Here is a tiny trained network, its code and every weight. The questions are about switching its units off for an input and a class, where a switched-off unit gives its printed mean instead of its output.

import numpy as np


def w(rows, s, z=0):
    codes = np.array(rows[::2]) - 128.0
    scale = np.full(codes.shape[1], s)
    scale[-1] = z or s
    return codes * scale


def f(y):
    return np.maximum(y, 0)


def log_softmax(a):
    a = a - a.max(-1, keepdims=True)
    return a - np.log(np.exp(a).sum(-1, keepdims=True))


def net(x, mask):
    res = np.array(x, float).reshape(1, 6) / 4 @ E
    y = f(res @ A[0][:, :-1].T + A[0][:, -1])
    res = res + np.where(mask, y, B[0][:, -1]) @ B[0][:, :-1]
    return log_softmax(res[-1] @ U[:, :-1].T + U[:, -1])


A, B = {}, {}
E = w([
[125,128,125,126,135,125,131],'x0',
[99,130,183,160,182,2,146],'x1',
[166,203,178,97,132,133,208],'x2',
[109,122,116,122,150,131,140],'x3',
[75,142,108,211,41,172,189],'x4',
[173,54,116,103,83,75,200],'x5',
],0.0097)
A[0] = w([
[104,26,125,141,60,90,34,154],'neuron 0',
[44,87,115,216,118,160,193,127],'neuron 1',
[181,80,72,97,91,84,172,24],'neuron 2',
[174,75,146,18,185,107,64,102],'neuron 3',
[179,193,165,75,131,132,193,189],'neuron 4',
[174,19,160,132,119,119,178,78],'neuron 5',
[96,180,173,157,128,148,36,71],'neuron 6',
[102,72,170,158,95,156,173,55],'neuron 7',
[146,123,94,77,120,255,125,207],'neuron 8',
[164,211,158,98,83,113,193,109],'neuron 9',
[53,136,212,178,170,77,142,150],'neuron 10',
[127,191,140,185,179,184,85,3],'neuron 11',
],0.0098,0.0015)
B[0] = w([
[79,62,135,55,173,193,155,222],'neuron 0',
[118,147,135,114,45,162,110,216],'neuron 1',
[173,198,54,119,194,119,194,198],'neuron 2',
[106,167,105,145,2,104,75,250],'neuron 3',
[69,88,144,126,138,161,125,223],'neuron 4',
[121,163,101,135,165,117,163,203],'neuron 5',
[115,159,77,140,169,180,173,201],'neuron 6',
[121,146,101,161,82,114,117,173],'neuron 7',
[184,23,176,171,141,74,139,254],'neuron 8',
[58,123,137,96,156,186,111,215],'neuron 9',
[179,90,172,169,158,81,114,225],'neuron 10',
[160,168,53,154,156,192,116,198],'neuron 11',
],0.0098,0.0094)
U = w([
[2,81,161,57,185,177,107,132],'0',
[192,203,3,180,193,123,168,29],'1',
[227,47,193,244,141,75,124,103],'2',
[98,189,115,146,8,109,73,57],'3',
[119,117,125,146,140,134,126,253],'4',
],0.0078,0.0025)

Each question gives the input, the list of numbers given to net, and the class t.
The units are the neurons (one row each of A and B). Each row of codes is followed by its name. A weight is (code - 128) times the scale printed after its matrix; where a second scale follows, it is the last column's (A, B and U).
mask holds one flag per neuron, in row order. A switched-off neuron (its flag False) gives its mean, the last column of its row in B, instead of its output. The means were averaged over made-up inputs and are rounded, as every weight is.
A unit's drop is (log p(t) with every unit on - log p(t) with that unit switched off) / (log p(t) with every unit on - log p(t) with every unit switched off).
The circuit of an input: a set's keep is (log p(t) with only the set's units on - log p(t) with every unit switched off) / (log p(t) with every unit on - log p(t) with every unit switched off). Starting from all 12 units, units are removed one at a time, each time the one whose removal leaves the highest keep (on an exact tie, the one counted first), for as long as the keep stays at least 0.8.
circuit, biggest first: the units of the circuit, biggest drop first
most important unit: the unit with the biggest drop
k most important neurons: the k neurons with the biggest drops, biggest first
drop when u is switched off: that unit's drop, to one decimal
input [4,2,-2,-2,-5,3], class 3: 2 most important neurons -> [neuron 3; neuron 8]
input [4,2,7,-1,2,7], class 0: circuit, biggest first -> [neuron 9]
input [-7,0,8,-6,-5,-4], class 0: 2 most important neurons -> [neuron 4; neuron 9]
input [4,-5,-3,5,-5,-5], class 1: 2 most important neurons -> [neuron 11; neuron 6]
input [0,-3,2,-6,-1,1], class 2: circuit, biggest first -> [neuron 0; neuron 6; neuron 3]
input [-3,-7,6,-6,2,5], class 2: 2 most important neurons -> [neuron 8; neuron 0]
input [-4,3,-7,2,6,-8], class 1: 2 most important neurons -> [neuron 11; neuron 6]
input [-6,6,6,4,-3,4], class 0: 3 most important neurons -> [neuron 9; neuron 8; neuron 4]
input [0,0,5,2,2,5], class 0: 4 most important neurons -> [neuron 9; neuron 4; neuron 11; neuron 3]
input [-2,-7,-6,8,0,2], class 2: 3 most important neurons -> [neuron 8; neuron 9; neuron 4]
input [4,4,-3,4,0,-2], class 2: 2 most important neurons -> [neuron 10; neuron 9]
input [-8,8,3,7,-8,-5], class 2: 3 most important neurons -> [neuron 10; neuron 1; neuron 9]
input [-2,3,0,-5,-7,-6], class 3: 2 most important neurons -> [neuron 3; neuron 2]
input [-2,-6,-5,-4,7,-8], class 1: circuit, biggest first -> [neuron 11]
input [7,-6,-4,3,8,-8], class 1: 2 most important neurons -> [neuron 11; neuron 6]
input [3,6,-4,-1,0,-7], class 1: circuit, biggest first -> [neuron 6; neuron 11]
input [6,1,-6,0,4,2], class 0: drop when neuron 0 is switched off -> 1.6
input [7,4,-8,-8,-2,2], class 0: drop when neuron 4 is switched off -> 0.0
input [6,-7,8,4,5,-5], class 0: drop when neuron 10 is switched off -> 0.3
input [-3,7,-1,-6,5,-8], class 1: most important unit -> neuron 6
